Here is a tiny trained network, its code and every weight. The questions are about switching its units off for an input and a class, where a switched-off unit gives its printed mean instead of its output.

import numpy as np


def w(rows, s, z=0):
    codes = np.array(rows[::2]) - 128.0
    scale = np.full(codes.shape[1], s)
    scale[-1] = z or s
    return codes * scale


def f(y):
    return np.maximum(y, 0)


def log_softmax(a):
    a = a - a.max(-1, keepdims=True)
    return a - np.log(np.exp(a).sum(-1, keepdims=True))


def net(x, mask):
    res = np.array(x, float).reshape(1, 7) / 4 @ E
    y = f(res @ A[0][:, :-1].T + A[0][:, -1])
    res = res + np.where(mask, y, B[0][:, -1]) @ B[0][:, :-1]
    return log_softmax(res[-1] @ U[:, :-1].T + U[:, -1])


A, B = {}, {}
E = w([
[21,116,125,142,109],'x0',
[30,145,120,122,116],'x1',
[165,142,129,62,255],'x2',
[109,31,85,110,185],'x3',
[135,117,139,103,64],'x4',
[64,129,212,114,133],'x5',
[154,143,199,85,83],'x6',
],0.0072)
A[0] = w([
[91,159,38,135,104,254],'n0',
[109,158,82,250,96,176],'n1',
[152,70,166,154,41,127],'n2',
[131,104,192,180,27,98],'n3',
[115,84,105,245,138,175],'n4',
[253,245,131,147,132,109],'n5',
[172,80,76,97,227,173],'n6',
[13,210,223,108,151,84],'n7',
[80,202,193,83,145,157],'n8',
[99,24,94,176,98,139],'n9',
[219,212,142,135,137,109],'n10',
[133,107,149,185,38,145],'n11',
[139,85,88,123,247,145],'n12',
[155,150,52,110,197,199],'n13',
],0.0075,0.0057)
B[0] = w([
[51,125,90,124,75,250],'n0',
[40,135,85,117,108,231],'n1',
[178,134,105,83,143,198],'n2',
[168,101,123,61,168,205],'n3',
[61,175,71,117,115,204],'n4',
[133,157,176,200,26,253],'n5',
[144,2,141,49,116,253],'n6',
[217,73,202,131,93,209],'n7',
[159,52,168,153,76,216],'n8',
[112,195,78,144,162,191],'n9',
[136,154,176,187,40,219],'n10',
[146,125,68,73,181,214],'n11',
[131,44,82,36,151,233],'n12',
[121,84,123,108,67,246],'n13',
],0.0082,0.0061)
U = w([
[205,128,216,218,63,123],'0',
[171,230,41,117,184,34],'1',
[134,115,144,197,235,46],'2',
[33,178,45,165,102,254],'3',
[168,52,86,2,143,135],'4',
],0.0074,0.0044)

Each question gives the input, the list of numbers given to net, and the class t.
The units are the neurons (one row each of A and B). Each row of codes is followed by its name. A weight is (code - 128) times the scale printed after its matrix; where a second scale follows, it is the last column's (A, B and U).
mask holds one flag per neuron, in row order. A switched-off neuron (its flag False) gives its mean, the last column of its row in B, instead of its output. The means were averaged over made-up inputs and are rounded, as every weight is.
A unit's drop is (log p(t) with every unit on - log p(t) with that unit switched off) / (log p(t) with every unit on - log p(t) with every unit switched off).
The circuit of an input: a set's keep is (log p(t) with only the set's units on - log p(t) with every unit switched off) / (log p(t) with every unit on - log p(t) with every unit switched off). Starting from the 12 units with the biggest drops (on a tie, the unit counted first), units are removed one at a time, each time the one whose removal leaves the highest keep (on an exact tie, the one counted first), for as long as the keep stays at least 0.8.
units of the circuit, in order: the units of the circuit, biggest drop first
most important unit: the unit with the biggest drop
k most important neurons: the k neurons with the biggest drops, biggest first
drop of u: that unit's drop, to one decimal
input [-3,2,5,-6,-4,-5,-3], class 0: units of the circuit, in order -> n5; n10
input [-6,-2,-8,-3,2,7,-6], class 3: 3 most important neurons -> n6; n1; n12
input [1,-6,-8,-3,-7,2,1], class 3: units of the circuit, in order -> n1; n4
input [8,-3,-2,4,8,-5,2], class 3: units of the circuit, in order -> n6; n9
input [-3,3,-1,-5,3,-8,0], class 3: most important unit -> n7
input [1,-6,-4,1,-4,-6,-7], class 3: units of the circuit, in order -> n4; n1
input [7,0,-8,-3,5,-1,2], class 4: 4 most important neurons -> n3; n11; n2; n5
input [1,7,4,-2,-7,6,-5], class 4: units of the circuit, in order -> n7; n12
input [8,-5,-7,-1,-5,8,7], class 4: 3 most important neurons -> n3; n11; n5
input [2,-8,-5,-5,7,7,8], class 4: 2 most important neurons -> n3; n11
input [-2,1,5,-4,-7,-4,-1], class 0: 3 most important neurons -> n5; n10; n11
input [-6,8,-3,5,-6,5,4], class 2: 4 most important neurons -> n5; n6; n13; n10
input [-7,-6,6,-7,-4,3,-4], class 0: drop of n5 -> 0.2
input [-3,-7,-8,-7,-6,-4,-6], class 3: drop of n1 -> 0.2
input [7,1,7,-8,-3,0,0], class 0: most important unit -> n7
input [-7,4,-1,-3,2,-3,-5], class 3: drop of n4 -> 0.0
